Each row has a class, written after it.
[ 573  -75   88   79  -21 -242  225   80   64 -328 -194   43  -51  320
   73   91  240  128  137 -368   24 -155 -330  -20  -49 -124 -138 -131
 -144  -91 -239   88  425  -16] => J
[ -67  -58  -95    2   68 -237   30    2  143   48   37  243  -24 -107
 -178 -108   11  143 -176  -57  -41 -118 -396  -97   75   94 -183  -11
 -118   -7 -348  373  350  629] => L
[  22   42 -123  -54  125 -137  127  207  452   90 -250  175 -387    7
 -205   31  -30  279 -144 -179  221 -116 -299   29  267  102  221  -49
  247 -238   53  387  245  586] => F
[ -80  -71  132 -134  -39 -351  -64    7 -131  -45  369  163 -215  -86
 -285 -337  352  438 -140 -243 -203  -75  -58   -6   59 -249   72   76
 -110  -39 -350  156  -43  362] => L
[ 618  -15   35    0  -65 -263   56  200   -7 -192  -62  -79 -110  607
  122  -36  304  396  -31 -330   63 -120 -470  -35 -104  -63 -259   29
   48  -73 -242    9  448   34] => G
[ 559  136 -152 -204  -59    8   89  148  191 -339   49  -75 -260  313
   38   80  228  168  -32   29  165 -180  -53  141  -50  118   37  204
  170 -244 -104  398  226   76] => V
[   8   29 -163  -89   86 -145   87  200  464  115 -223  175 -333   31
 -225   28  -31  274 -187 -201  227 -119 -314   -7  320  112  263  -36
  234 -181   28  380  244  588] => L
[ 157  -66  201   44   31 -228 -133  124 -241 -223  126   46 -276   26
 -136 -229  288  335  -21 -111 -240   38   13  129 -111  -20   28  184
  -53  -23 -341   93 -145  366] => V
[ 592  -74  134   67  -37 -270  170   93   53 -342 -161   78  -49  283
   90   35  247  130  134 -376    3 -148 -394  -52  -91 -127 -225 -140
 -161  -45 -258   69  468   -6] => G
[-366  204 -154 -186  136  336  323 -100  108  352   11   31 -112  606
 -164  239  305  -43   42   48  122 -122  -91 -154   77  -34   66  -42
  -35 -184  -53  142  139  -57] => Q
[ 664  165 -126  158  -50   55  117   73   83 -269  172  167 -121  125
  115  172  317   -3  -43  -89  -20 -190 -133  124 -252  138 -286  296
   48 -291 -324  400  342   -7] => Q
[-352  171 -168 -205   88  351  299  -51   77  376   57   30  -54  658
 -176  231  271  -50  -57   73  128 -117 -161 -198   44   12   18  -55
  -79 -148 -140  126  156 -105] => Z
[ 155  -71  137    5   -4 -299 -125  123 -301 -231  184   40 -277   34
 -154 -239  341  343  -67  -93 -236    0  -12   85  -89  -70   45  200
  -93    3 -414  151  -99  434] => H
[ 152  -66  161   28  -19 -214 -133  168 -246 -259  160   39 -258   84
 -171 -235  281  344  -48  -84 -207   26  -27  111 -114  -44   15  161
  -35  -33 -425   69 -112  325] => Q
[ -45   24 -133  -17  111 -125  125  157  461  158 -265  182 -333   27
 -212   42  -66  272 -131 -216  212 -108 -360  -32  267  118  138 -107
  204 -197  103  333  271  536] => Y
[ -91  -26  -67   13   81 -228   88   10  189   75    1  254  -76 -107
 -170 -129   -2  135 -176  -34  -14 -144 -475 -104   36  117 -278  -85
  -72  -57 -333  415  418  658] => F
[-107  -88   69 -156  -68 -273  -68    1 -107  -50  373  127 -129  -31
 -269 -260  307  413 -163 -222 -156  -54   -5  -33   74 -229  116   73
 -104  -38 -307   99 -123  251] => K
[ 621    6  108   36  -95 -210  101  189  -24 -230  -86  -39  -63  569
  105    0  245  365   40 -355   58 -109 -490  -59 -124  -74 -296  -83
   44  -72 -181  -24  464  -85] => H
[ -43  -28  -76  -32   50 -200   77   74  218   43  -23  231  -95  -79
 -164  -86  -57  148 -190   -2  -17 -130 -426  -91   50  149 -207  -52
  -51  -33 -328  410  388  627] => V
[ 649  -81  136   62  -31 -268  184   86   18 -393 -134   93  -79  230
   93   58  288   96  159 -392  -42 -141 -350  -28 -124  -96 -256 -154
 -219  -16 -257  124  460  -29] => S
[-113  -54  -48   -7   71 -241   30   16  137   34   -6  239  -67 -143
 -173 -161  -40  143 -187   -7   -7 -115 -423 -107   38  143 -219 -115
  -72    9 -295  353  339  609] => N
[-443  319 -377 -480  101  613  435  163  521  410 -161 -125  -86  810
 -169  171  106 -105  -54  234  422  -70 -220 -251  257   38  379 -118
  165 -273   71  207   51   55] => G
[ -37   35 -136  -35  128 -142  116  165  453  157 -222  191 -360    2
 -189   49  -28  252 -178 -161  203 -112 -308  -27  305   95  219  -49
  199 -233   -5  370  242  602] => J
[  -1   46 -143  -34  143 -179  114  107  414  115 -264  182 -346  -52
 -254   43   16  257 -143 -232  220 -138 -369  -34  284  108  136 -110
  197 -204   98  413  283  598] => S
[-411  318 -343 -496   66  597  455  225  509  420 -131 -116 -103  888
 -187  211   87  -51  -58  247  403  -42 -271 -289  286   46  386 -177
  162 -295   34  209   93   32] => G
[ 569  -61  161   96  -20 -239  211   92   47 -344 -180   73  -94  301
   67   87  232  112  155 -352   -7 -137 -379  -58  -81 -114 -205 -198
 -157  -88 -244   98  430   -6] => Y
[ 668  150 -102  184  -45   92  153   85  120 -226  147  171 -104  154
  103  200  297    5  -12 -102  -43 -162 -145  107 -217  153 -252  261
   52 -319 -276  412  317   34] => Y
[-517  188 -123 -174  166  315  257 -102   21  441   40   58 -132  548
 -183  185  251  -52  -25   94   81  -85 -112 -205   35   18   -8  -73
 -119 -140  -64   77   88  -60] => S
[ 584  120  -75 -226  -95    2  119  223  180 -348   32  -79 -251  353
   48   98  154  214  -59   40  182 -164  -68  127  -32  107  122  202
  180 -185 -105  342  217   55] => J
[ 602  125  -87 -203  -78  -45   54  205  177 -358   55  -65 -272  367
   55   58  193  222 -102   25  196 -160  -91  132  -67  136   60  214
  183 -187 -176  341  221   74] => F
[ 612  142 -106 -227  -88    2  113  215  162 -354   71  -64 -253  348
   73   67  223  177  -70    5  175 -163  -86   94  -51   97  102  205
  129 -171 -136  364  205   55] => S
[-429  298 -359 -494   43  635  448  210  515  470 -116 -120  -48  883
 -194  198   60  -63  -61  230  403  -63 -228 -272  269   47  389 -134
  181 -262   52  226   95    0] => L
[ 639  -48   87   -3  -76 -236   75  217    0 -218 -172 -140 -151  597
   82  -47  238  408   37 -361   69 -124 -513   -4 -138  -28 -300  -45
   72  -37 -128   12  468  -21] => Y
[-382  358 -386 -499   70  626  464  171  555  346 -151 -140  -63  886
 -211  200   86  -88  -39  269  473 -116 -224 -251  247   10  384 -194
  241 -331   56  291  102   46] => L
[ 633   -7   43  -28  -83 -227   71  212   21 -187  -94 -119 -108  595
   97  -60  275  379    1 -308   84 -116 -460  -24 -111 -102 -228  -17
   86  -75 -206  -14  439  -40] => G
[ 630 -115   92   63  -36 -264  174   69   50 -359 -147   68  -49  302
   79   99  264  123  104 -396   -1 -153 -359  -34  -87  -86 -220 -107
 -182  -31 -239  119  426    0] => K
[ 627 -103   71   81  -52 -259  170   87   54 -396 -138   72  -25  256
   88   80  272   70  115 -384   29 -154 -312    5  -93  -86 -213 -107
 -139  -53 -260  102  424  -49] => F
[ 654  159 -167  132  -49  127  169   78  166 -259  150  159  -71  176
   91  198  291  -18  -31  -95    9 -170 -115  112 -190  138 -197  269
   43 -314 -319  411  293  -18] => Q
[ 535  144 -123 -213  -76   36  148  185  208 -273   27  -49 -234  358
    6  110  182  175  -62   28  187 -162  -99   76  -17  120   87  119
  180 -234 -100  408  216   66] => V
[ 665  -25  107    3  -83 -237  110  226   17 -184 -125  -87 -112  582
  150  -48  232  402   40 -369   45  -94 -490  -36 -103  -52 -230  -28
   56  -29 -166   -5  465  -28] => V
[ 117  -76  128   34   -5 -208 -150  141 -262 -200  156   16 -269   43
 -162 -272  303  372  -12 -102 -232   40   45  135 -106  -74   72  228
   -7  -72 -362   54 -182  353] => Q
[-499  138 -172 -214  148  305  209  -70   40  528   55   26 -140  642
 -173  161  272   27  -53   68   44  -54 -194 -214   62    5  -19   -5
 -136 -112 -112   38  125    5] => K
[  51   23 -114  -32   81 -185  117  186  472   90 -235  184 -339   53
 -197   22   -2  312 -164 -250  208 -150 -371  -27  292   67  195  -31
  201 -212    5  366  305  624] => K
[-410  291 -353 -492   87  575  444  181  505  436 -113 -110  -95  836
 -157  181  115  -48  -63  203  389  -67 -221 -246  254   26  391 -117
  164 -269   58  225   73   33] => N
[ -49  -16  -83   38   67 -194  124  -33  241   58  -35  220  -24 -126
 -184  -96  -11   92  -97  -50   -4 -149 -459 -110   58   86 -273 -130
  -47  -98 -248  416  418  612] => S
[-467  212 -170 -200  122  365  301  -52   80  415   19    7 -131  644
 -198  191  248  -37    1  140  100  -77 -151 -192   81   -5   39  -96
  -71 -221 -107   74  108  -48] => Q
[ 640  -13   59   63  -50 -233  119  132  -21 -215 -104  -60  -94  516
   99  -38  279  364   30 -361   63 -125 -436  -17 -122  -67 -243  -10
   42  -93 -180   61  414   29] => Z
[ 536  145 -127 -226  -69   -3   85  193  170 -365   41  -96 -231  371
   50   58  195  199  -61   49  193 -180  -81  102  -80  115   42  151
  175 -210 -130  359  230   39] => V
[ -18   37 -137  -59   98 -133  148  186  481  113 -286  159 -338    5
 -227   35  -85  277 -150 -200  261 -123 -322  -12  292  128  226 -106
  262 -203  121  366  249  545] => F
[-386  223 -145 -214  101  370  317  -56   74  330   17  -13 -127  667
 -193  250  255  -39   30  129  155 -106 -120 -210   59  -18   68 -132
  -19 -218  -49  103  114 -145] => Q
[  40    9 -174    8   75 -122  149  177  489  132 -229  208 -305   13
 -225   45  -34  247 -157 -196  202 -147 -319    5  277   84  183  -19
  207 -267    7  414  277  619] => K
[ 183 -103  162   59   -9 -254 -152  138 -197 -230  137   35 -280   43
 -178 -248  285  352  -41 -108 -229   13   -9  141 -109  -17    5  170
  -26  -49 -374  103 -108  386] => N
[ -56  -93   38 -150  -67 -282  -39   16  -97  -50  357  123 -145    1
 -284 -283  320  446 -115 -212 -134  -56    5   22   96 -236  155  116
  -71  -85 -310  143  -92  322] => F
[ 698 -126  148  105  -44 -253  204   80   50 -335 -164   97   -8  242
  124   84  261   86  140 -441  -49 -128 -376  -13 -101  -78 -255 -129
 -234   -2 -254  120  479  -37] => Z
[-375  333 -334 -515   79  609  490  179  534  359 -140 -135  -95  899
 -180  204  106  -44  -13  225  436 -115 -238 -261  242   -9  388 -180
  175 -318   68  256  116   17] => S
[ 662  -63  114   91  -36 -290  172   75   25 -364 -130   94  -94  216
  110   53  315  111  149 -433  -41 -152 -283   14  -63 -125 -155  -74
 -179  -37 -226  145  428   27] => L
[   8   24 -143  -82  132 -117  128  204  461  117 -235  191 -313   50
 -178   69  -55  261 -184 -195  230 -122 -345  -34  288   80  227  -58
  191 -191   21  336  257  540] => S
[ 632  137  -94  183   -7  143  214   49  158 -181   67  132  -40  137
  119  209  266  -73   15 -146  -37 -144 -144  136 -227  163 -243  240
   29 -284 -212  392  276  -69] => Q
[ 647  -56   80  -12  -86 -246  134  225   -1 -176 -123 -113 -124  562
  117  -33  280  392   19 -390   31 -126 -463   -3  -77  -74 -201   -8
   33  -44 -178    3  470  -43] => J
[ 544  152  -69 -174  -46   30  120  176  145 -334   25 -103 -291  422
   24  105  215  207   -9   45  177 -160  -50  117  -61   75   90  159
  187 -263 -100  361  176   48] => Y
[-103 -112  110 -158  -50 -275 -102   24 -108  -65  335  146 -169  -57
 -267 -282  302  421 -180 -265 -155  -40  -14   -5   85 -187  134  103
 -107   25 -295  111 -154  311] => K
[ -62 -102   79 -158  -18 -302  -98  -37 -112  -62  351  172 -111 -108
 -276 -273  325  425 -143 -255 -134  -62   18   19   50 -225   82   93
  -88  -16 -252  153 -115  299] => S
[ 120 -102  148   68   29 -297 -144   94 -278 -120  191   66 -290   13
 -143 -266  333  351  -56 -115 -296   30  -82  108 -110  -43  -77  217
 -104  -32 -401  111  -68  463] => Y
[-410  316 -369 -476   85  572  451  177  516  424 -106  -71  -97  820
 -177  213  118  -99  -79  250  402  -76 -260 -272  277   37  358 -144
  144 -287   -7  268  117   97] => V
[  81  -83  120    8   35 -234 -137  140 -230 -184  139   10 -276   81
 -170 -257  283  363  -64  -74 -211   19  -26  137  -93  -50   38  212
  -43  -61 -365   60 -135  397] => Y
[ 169  -55  122   28   -2 -277 -110  147 -290 -225  162   31 -333   25
 -156 -253  327  358  -53 -107 -207  -17   31  133  -86  -70   91  226
  -18  -18 -338  153 -120  441] => S
[ 659  -29   82   29  -61 -245   95  175    9 -237 -131  -38  -80  487
  117  -22  254  342  -17 -383   80 -119 -463   -2 -110  -22 -269  -35
   57  -10 -176   48  432   10] => J
[ 585  161  -90  112  -55  102  132  140  175 -190   99  132 -108  175
   84  159  229   13  -60  -76   -6 -135 -163   90 -200  199 -232  224
   84 -260 -258  365  300    1] => V
[-388  332 -359 -479   64  606  482  172  504  371 -157 -118  -83  861
 -213  207   88  -45  -39  208  434  -70 -245 -269  287   41  425 -198
  216 -306   91  256   47   47] => N
[  23   20 -105  -58  139 -196   82  182  396  111 -227  193 -416   19
 -174   21    4  313 -185 -206  181 -112 -385  -31  267  107  145  -36
  168 -174   -9  355  279  625] => Q
[ 651  180 -134  112  -62   95  130  105  178 -221  141  118  -94  214
   99  167  250   29  -12  -41   10 -139 -163   90 -187  138 -216  244
   82 -340 -264  363  318    1] => G
[ 121  -94  181   27    7 -233 -140  136 -239 -194   94   15 -264   22
 -182 -250  258  361  -37  -82 -193   18   -3  145  -94  -20   45  174
   16  -14 -286   57 -126  381] => J
[ 684  -75   60   15  -94 -298   54  199  -58 -192  -52  -67  -93  526
  116  -20  304  382  -29 -384    7 -102 -477  -25 -101  -25 -284    9
   17    4 -241   18  472  -32] => V
[ 660 -116  100   98  -46 -314  178   58   42 -360 -112  107  -51  223
   86   72  292   96  145 -408  -47 -153 -322  -34  -61 -106 -183 -112
 -231  -25 -280  155  468   30] => L
[  82  -80   91   17    0 -200 -100   96 -236 -159  124   13 -224   13
 -201 -239  274  337  -18  -92 -184   21   68  148  -67  -60   95  191
   -2  -64 -263   97 -178  347] => J
[ 205  -66  104   -6  -40 -224 -120  155 -213 -254  175    7 -281  133
 -189 -244  311  377  -40  -95 -167    9   -8  121  -63  -80   64  170
   15  -64 -363   94 -117  351] => N
[-132  -66  -70   40   83 -252   48   19  186  134    6  216  -86 -132
 -157 -173   12  151 -157  -57  -63 -106 -439  -82   43  115 -262  -35
  -79  -39 -329  339  393  641] => F
[ 586  134  -57 -209 -102   23  109  226  156 -399   27  -68 -242  327
   21   81  157  154  -32   41  167 -160  -89  106  -73  119   57  116
  171 -172 -150  353  230    8] => S
[ 581  125 -115 -243  -71  -15  116  182  163 -334   66  -77 -229  403
   66   68  201  223  -75    4  186 -173  -91  109  -47   77   94  181
  170 -191 -126  362  208   44] => N
[ 628  -36   66   16  -63 -228  118  131   32 -150 -147  -93  -43  542
  113  -55  257  366   34 -385   85 -147 -506  -39 -129  -85 -280  -54
   54  -40 -121   23  486   -3] => Z
